Below are the code and all the weights of a small trained network. Each question names an input and a class and asks about switching units off, where a switched-off unit gives its printed mean instead of its output.

import numpy as np


def w(rows, s, z=0):
    codes = np.array(rows[::2]) - 128.0
    scale = np.full(codes.shape[1], s)
    scale[-1] = z or s
    return codes * scale


def norm(h):
    return h / np.sqrt((h * h).mean(-1, keepdims=True) + 1e-5)


def f(y):
    return np.maximum(y, 0)


def log_softmax(a):
    a = a - a.max(-1, keepdims=True)
    return a - np.log(np.exp(a).sum(-1, keepdims=True))


def net(x, mask):
    res = np.array(x, float).reshape(1, 2) / 4 @ E
    u = 0
    for l in range(2):
        y = f(norm(res) @ A[l][:, :-1].T + A[l][:, -1])
        res = res + np.where(mask[u : u + 7], y, B[l][:, -1]) @ B[l][:, :-1]
        u += 7
    return log_softmax(norm(res)[-1] @ U[:, :-1].T + U[:, -1])


A, B = {}, {}
E = w([
[102,107,107,141,161,158,57,109,3,119,71],'x0',
[185,147,162,165,59,125,48,104,104,151,126],'x1',
],0.0076)
A[0] = w([
[202,145,194,151,24,82,151,122,36,251,112,170],'0.n1',
[67,31,120,138,130,247,173,136,121,59,49,11],'0.n2',
[13,141,167,103,144,57,128,227,127,78,252,102],'0.n3',
[149,52,145,165,133,158,57,181,7,126,139,136],'0.n4',
[216,175,234,177,128,15,174,168,249,147,231,146],'0.n5',
[116,198,119,164,52,105,161,16,60,206,129,102],'0.n6',
[36,65,80,149,248,176,112,211,229,148,100,159],'0.n7',
],0.0029,0.0012)
B[0] = w([
[131,113,66,107,142,100,224,130,128,95,107,205],'0.n1',
[124,143,190,110,58,76,124,177,183,149,167,160],'0.n2',
[112,102,102,112,59,58,103,102,131,61,82,158],'0.n3',
[115,125,157,139,104,131,124,145,253,138,112,199],'0.n4',
[106,142,166,145,174,184,84,104,103,104,115,253],'0.n5',
[125,128,91,160,231,99,151,125,106,93,142,166],'0.n6',
[186,105,66,120,118,110,154,144,123,103,96,177],'0.n7',
],0.0059,0.0063)
A[1] = w([
[164,95,101,103,99,101,148,147,174,122,93,255],'1.n1',
[208,102,84,208,41,71,58,100,74,230,159,6],'1.n2',
[218,113,143,92,68,119,110,171,232,130,130,225],'1.n3',
[124,155,147,72,142,101,201,147,181,141,230,162],'1.n4',
[49,70,102,235,240,148,90,119,151,155,125,137],'1.n5',
[223,163,176,160,59,32,97,108,138,144,188,13],'1.n6',
[47,65,122,124,158,165,85,140,2,180,68,64],'1.n7',
],0.0051,0.00076)
B[1] = w([
[117,141,172,188,176,146,162,3,48,124,80,201],'1.n1',
[67,86,80,47,175,74,247,163,149,89,168,214],'1.n2',
[154,192,113,202,168,214,12,85,128,134,100,255],'1.n3',
[159,92,139,76,18,103,41,234,58,229,200,219],'1.n4',
[188,180,169,193,173,159,99,51,132,105,153,206],'1.n5',
[52,45,55,15,130,73,243,191,74,122,105,237],'1.n6',
[174,160,145,89,27,153,127,184,216,189,217,234],'1.n7',
],0.005,0.0054)
U = w([
[186,171,124,107,64,175,61,184,189,210,206,148],'0',
[101,54,32,78,120,65,227,153,94,92,104,155],'1',
[169,194,136,245,196,162,94,33,114,82,59,157],'2',
[76,114,197,184,164,60,125,134,91,189,128,2],'3',
[51,147,164,186,140,72,129,128,83,200,127,13],'4',
],0.011,0.0068)

Each question gives the input, the list of numbers given to net, and the class t.
The units are the neurons (one row each of A and B). Each row of codes is followed by its name. A weight is (code - 128) times the scale printed after its matrix; where a second scale follows, it is the last column's (A, B and U).
mask holds one flag per neuron, layer by layer. A switched-off neuron (its flag False) gives its mean, the last column of its row in B, instead of its output. The means were averaged over made-up inputs and are rounded, as every weight is.
A unit's drop is (log p(t) with every unit on - log p(t) with that unit switched off) / (log p(t) with every unit on - log p(t) with every unit switched off).
The circuit of an input: a set's keep is (log p(t) with only the set's units on - log p(t) with every unit switched off) / (log p(t) with every unit on - log p(t) with every unit switched off). Starting from the 12 units with the biggest drops (on a tie, the unit counted first), units are removed one at a time, each time the one whose removal leaves the highest keep (on an exact tie, the one counted first), for as long as the keep stays at least 0.8.
units of the circuit, in order: the units of the circuit, biggest drop first
k most important neurons: the k neurons with the biggest drops, biggest first
k most important neurons of layer l: the k neurons of layer l with the biggest drops, biggest first
drop when u is switched off: that unit's drop, to one decimal
input [7,8], class 1: units of the circuit, in order : [0.n5, 1.n2]
input [4,6], class 1: units of the circuit, in order : [1.n2]
input [3,-2], class 2: 3 most important neurons : [0.n4, 0.n5, 0.n2]
input [1,-1], class 2: 3 most important neurons : [1.n3, 1.n1, 0.n7]
input [4,3], class 0: 2 most important neurons : [1.n7, 0.n5]
input [-3,4], class 1: 4 most important neurons : [1.n6, 0.n4, 1.n5, 1.n1]
input [-6,-5], class 0: 3 most important neurons : [1.n4, 1.n6, 0.n1]
input [-4,-4], class 0: 3 most important neurons : [1.n4, 0.n1, 1.n6]
input [-3,0], class 2: units of the circuit, in order : [0.n5, 1.n7]
input [3,-3], class 2: 2 most important neurons : [0.n7, 1.n6]
input [2,-3], class 2: 3 most important neurons of layer 0 : [0.n7, 0.n1, 0.n2]
input [2,4], class 1: 2 most important neurons : [0.n5, 1.n2]
input [-2,3], class 2: 2 most important neurons of layer 0 : [0.n5, 0.n2]
input [0,2], class 2: most important neuron : [1.n6]
input [1,8], class 1: drop when 0.n7 is switched off : 0.0
input [-1,-2], class 2: drop when 1.n6 is switched off : 0.1
input [-6,-4], class 0: drop when 1.n4 is switched off : 2.2
input [5,-3], class 0: drop when 1.n7 is switched off : 1.1
